Below are the code and all the weights of a small trained network. Each question names an input and a class and asks about switching units off, where a switched-off unit gives its printed mean instead of its output.

import numpy as np


def w(rows, s, z=0):
    codes = np.array(rows[::2]) - 128.0
    scale = np.full(codes.shape[1], s)
    scale[-1] = z or s
    return codes * scale


def f(y):
    return y / 2 * (1 + np.tanh(0.7978845608 * (y + 0.044715 * y**3)))


def log_softmax(a):
    a = a - a.max(-1, keepdims=True)
    return a - np.log(np.exp(a).sum(-1, keepdims=True))


def net(x, mask):
    res = np.array(x, float).reshape(1, 3) / 4 @ E
    y = f(res @ A[0][:, :-1].T + A[0][:, -1])
    res = res + np.where(mask, y, B[0][:, -1]) @ B[0][:, :-1]
    return log_softmax(res[-1] @ U[:, :-1].T + U[:, -1])


A, B = {}, {}
E = w([
[119,95,255],'x0',
[118,39,109],'x1',
[224,106,125],'x2',
],0.0073)
A[0] = w([
[197,152,80,76],'N0',
[204,93,132,73],'N1',
[107,126,198,134],'N2',
[42,179,113,135],'N3',
[111,168,237,100],'N4',
[149,254,129,252],'N5',
[132,119,143,159],'N6',
[127,127,124,111],'N7',
[150,113,132,93],'N8',
[134,129,128,103],'N9',
[73,56,155,176],'N10',
[162,84,217,225],'N11',
[128,128,128,124],'N12',
[124,123,112,105],'N13',
[120,114,80,108],'N14',
[135,139,131,145],'N15',
],0.019,0.0033)
B[0] = w([
[136,214,112,179],'N0',
[179,129,186,172],'N1',
[63,147,113,200],'N2',
[172,114,216,211],'N3',
[53,142,61,231],'N4',
[203,109,20,249],'N5',
[126,111,124,142],'N6',
[124,132,130,125],'N7',
[141,122,145,130],'N8',
[133,135,131,123],'N9',
[101,136,67,219],'N10',
[102,4,108,255],'N11',
[128,129,128,127],'N12',
[111,135,129,129],'N13',
[74,140,125,160],'N14',
[134,128,119,133],'N15',
],0.043,0.0082)
U = w([
[141,198,52,162],'0',
[220,65,230,143],'1',
[20,85,38,112],'2',
[132,227,214,2],'3',
[37,144,253,208],'4',
],0.0051,0.003)

Each question gives the input, the list of numbers given to net, and the class t.
The units are the neurons (one row each of A and B). Each row of codes is followed by its name. A weight is (code - 128) times the scale printed after its matrix; where a second scale follows, it is the last column's (A, B and U).
mask holds one flag per neuron, in row order. A switched-off neuron (its flag False) gives its mean, the last column of its row in B, instead of its output. The means were averaged over made-up inputs and are rounded, as every weight is.
A unit's drop is (log p(t) with every unit on - log p(t) with that unit switched off) / (log p(t) with every unit on - log p(t) with every unit switched off).
The circuit of an input: a set's keep is (log p(t) with only the set's units on - log p(t) with every unit switched off) / (log p(t) with every unit on - log p(t) with every unit switched off). Starting from the 12 units with the biggest drops (on a tie, the unit counted first), units are removed one at a time, each time the one whose removal leaves the highest keep (on an exact tie, the one counted first), for as long as the keep stays at least 0.8.
units of the circuit, in order: the units of the circuit, biggest drop first
unit that matters most: the unit with the biggest drop
k most important neurons: the k neurons with the biggest drops, biggest first
drop when u is switched off: that unit's drop, to one decimal
input [-3,-5,-4], class 1: 3 most important neurons -> [N3 N4 N10]
input [1,-7,3], class 0: units of the circuit, in order -> [N5 N11]
input [-1,-8,-3], class 0: unit that matters most -> N5
input [-6,5,-1], class 3: units of the circuit, in order -> [N11 N5]
input [-4,-1,-4], class 1: units of the circuit, in order -> [N3 N4]
input [-3,1,6], class 3: units of the circuit, in order -> [N5 N11 N1]
input [1,1,-4], class 4: units of the circuit, in order -> [N5 N11]
input [-7,5,-8], class 4: 3 most important neurons -> [N5 N14 N3]
input [-3,2,-5], class 1: units of the circuit, in order -> [N4 N3]
input [-2,-2,7], class 0: 3 most important neurons -> [N0 N3 N11]
input [-5,7,-6], class 4: units of the circuit, in order -> [N5 N3]
input [-4,3,-7], class 1: 3 most important neurons -> [N3 N4 N2]
input [4,6,6], class 1: 2 most important neurons -> [N1 N4]
input [-8,-3,-6], class 1: unit that matters most -> N3
input [-3,0,-4], class 1: 2 most important neurons -> [N4 N3]
input [0,-7,-6], class 0: drop when N5 is switched off -> 0.6
input [-5,7,4], class 3: drop when N11 is switched off -> 0.2
input [1,1,-7], class 4: drop when N3 is switched off -> 0.4
